Below are the code and all the weights of a small trained network. Each question names an input and a class and asks about switching units off, where a switched-off unit gives its printed mean instead of its output.

import numpy as np


def w(rows, s, z=0):
    codes = np.array(rows[::2]) - 128.0
    scale = np.full(codes.shape[1], s)
    scale[-1] = z or s
    return codes * scale


def norm(h):
    return h / np.sqrt((h * h).mean(-1, keepdims=True) + 1e-5)


def f(y):
    return np.maximum(y, 0)


def log_softmax(a):
    a = a - a.max(-1, keepdims=True)
    return a - np.log(np.exp(a).sum(-1, keepdims=True))


def net(x, mask):
    res = np.array(x, float).reshape(1, 2) / 4 @ E
    u = 0
    for l in range(3):
        y = f(norm(res) @ A[l][:, :-1].T + A[l][:, -1])
        res = res + np.where(mask[u : u + 10], y, B[l][:, -1]) @ B[l][:, :-1]
        u += 10
    return log_softmax(norm(res)[-1] @ U[:, :-1].T + U[:, -1])


A, B = {}, {}
E = w([
[185,81,239,189,204,217,213],'x0',
[2,168,184,186,178,99,227],'x1',
],0.0064)
A[0] = w([
[222,63,17,42,98,121,8,167],'0.n1',
[168,97,101,11,58,135,72,165],'0.n2',
[61,48,110,131,190,114,174,50],'0.n3',
[132,107,176,187,75,207,79,122],'0.n4',
[73,152,170,183,115,217,205,131],'0.n5',
[11,141,127,115,172,104,171,33],'0.n6',
[114,77,147,77,110,10,85,55],'0.n7',
[203,104,254,182,163,219,218,113],'0.n8',
[84,132,207,188,239,137,169,51],'0.n9',
[183,199,96,240,97,73,117,4],'0.n10',
],0.0072,0.0018)
B[0] = w([
[252,148,122,28,187,105,64,254],'0.n1',
[123,185,134,64,204,114,120,209],'0.n2',
[224,202,84,59,72,149,75,167],'0.n3',
[207,121,116,153,71,35,52,158],'0.n4',
[123,177,168,13,82,102,186,208],'0.n5',
[105,179,131,170,197,99,40,199],'0.n6',
[113,188,84,141,142,208,183,167],'0.n7',
[85,42,54,102,137,167,173,254],'0.n8',
[194,61,255,104,82,106,86,223],'0.n9',
[99,109,141,103,118,63,194,134],'0.n10',
],0.0067,0.0098)
A[1] = w([
[169,67,136,140,93,120,198,134],'1.n1',
[189,64,116,168,76,103,255,98],'1.n2',
[145,82,122,151,130,203,86,238],'1.n3',
[108,87,101,159,65,129,158,60],'1.n4',
[127,118,189,112,190,160,91,92],'1.n5',
[103,53,139,109,47,154,166,3],'1.n6',
[124,139,201,83,220,147,199,98],'1.n7',
[132,172,168,86,183,95,150,202],'1.n8',
[32,112,138,235,142,159,122,70],'1.n9',
[81,141,172,163,65,107,111,2],'1.n10',
],0.0092,0.0021)
B[1] = w([
[44,166,172,86,87,243,149,196],'1.n1',
[43,132,203,161,143,82,117,194],'1.n2',
[132,255,83,120,108,33,137,165],'1.n3',
[139,119,128,154,186,130,77,139],'1.n4',
[147,49,75,163,110,84,163,187],'1.n5',
[98,98,150,153,171,200,184,193],'1.n6',
[122,105,76,147,123,137,89,218],'1.n7',
[135,126,188,157,114,159,131,254],'1.n8',
[246,143,59,190,164,117,120,142],'1.n9',
[228,173,153,164,134,76,119,147],'1.n10',
],0.0089,0.0075)
A[2] = w([
[175,147,41,167,182,156,130,55],'2.n1',
[106,41,179,141,154,232,153,192],'2.n2',
[83,133,217,99,155,143,2,68],'2.n3',
[90,141,114,109,184,191,100,47],'2.n4',
[85,221,68,68,144,129,87,250],'2.n5',
[171,121,154,153,133,95,114,6],'2.n6',
[198,48,43,86,106,143,88,161],'2.n7',
[47,57,139,100,109,123,226,90],'2.n8',
[187,88,182,146,69,43,98,157],'2.n9',
[71,156,226,70,239,143,142,162],'2.n10',
],0.0086,0.0018)
B[2] = w([
[32,115,60,113,171,85,144,177],'2.n1',
[72,62,85,28,134,86,146,253],'2.n2',
[104,115,156,167,106,188,145,216],'2.n3',
[101,122,158,152,57,65,83,153],'2.n4',
[146,26,154,110,135,152,181,250],'2.n5',
[122,156,116,117,100,101,72,149],'2.n6',
[254,164,92,90,196,117,40,216],'2.n7',
[74,98,133,124,88,127,161,229],'2.n8',
[155,226,108,156,145,123,83,188],'2.n9',
[90,147,150,143,41,190,87,249],'2.n10',
],0.0092,0.0076)
U = w([
[232,132,76,39,180,144,66,185],'0',
[16,64,176,78,67,191,164,215],'1',
[160,162,103,176,116,180,206,3],'2',
[106,253,211,222,92,146,44,118],'3',
[36,169,52,209,215,84,145,146],'4',
[158,131,105,183,101,133,168,38],'5',
],0.014,0.0059)

Each question gives the input, the list of numbers given to net, and the class t.
The units are the neurons (one row each of A and B). Each row of codes is followed by its name. A weight is (code - 128) times the scale printed after its matrix; where a second scale follows, it is the last column's (A, B and U).
mask holds one flag per neuron, layer by layer. A switched-off neuron (its flag False) gives its mean, the last column of its row in B, instead of its output. The means were averaged over made-up inputs and are rounded, as every weight is.
A unit's drop is (log p(t) with every unit on - log p(t) with that unit switched off) / (log p(t) with every unit on - log p(t) with every unit switched off).
unit that matters most: the unit with the biggest drop
k most important neurons: the k neurons with the biggest drops, biggest first
k most important neurons of layer l: the k neurons of layer l with the biggest drops, biggest first
drop when u is switched off: that unit's drop, to one decimal
input [8,-5], class 1: unit that matters most	0.n1
input [-7,7], class 4: 4 most important neurons	0.n1, 0.n9, 1.n9, 0.n5
input [-1,1], class 4: 2 most important neurons	0.n5, 0.n6
input [4,-3], class 1: 2 most important neurons of layer 0	0.n8, 0.n1
input [-8,8], class 4: 3 most important neurons	0.n1, 0.n9, 1.n9
input [-5,3], class 4: 2 most important neurons	0.n1, 0.n5
input [-6,4], class 4: 3 most important neurons	0.n1, 0.n5, 0.n9
input [-3,3], class 4: 3 most important neurons	0.n5, 0.n1, 1.n9
input [-6,7], class 4: 2 most important neurons	0.n1, 0.n9
input [-7,5], class 4: 2 most important neurons of layer 0	0.n1, 0.n5
input [-4,4], class 4: 4 most important neurons of layer 0	0.n1, 0.n5, 0.n9, 0.n2
input [-2,3], class 3: 2 most important neurons of layer 0	0.n8, 0.n2
input [0,7], class 3: drop when 0.n6 is switched off	0.2
input [-8,6], class 4: unit that matters most	0.n1
input [-3,5], class 3: drop when 0.n8 is switched off	0.4
input [0,8], class 3: drop when 0.n6 is switched off	0.2
input [-1,7], class 3: drop when 1.n5 is switched off	0.0
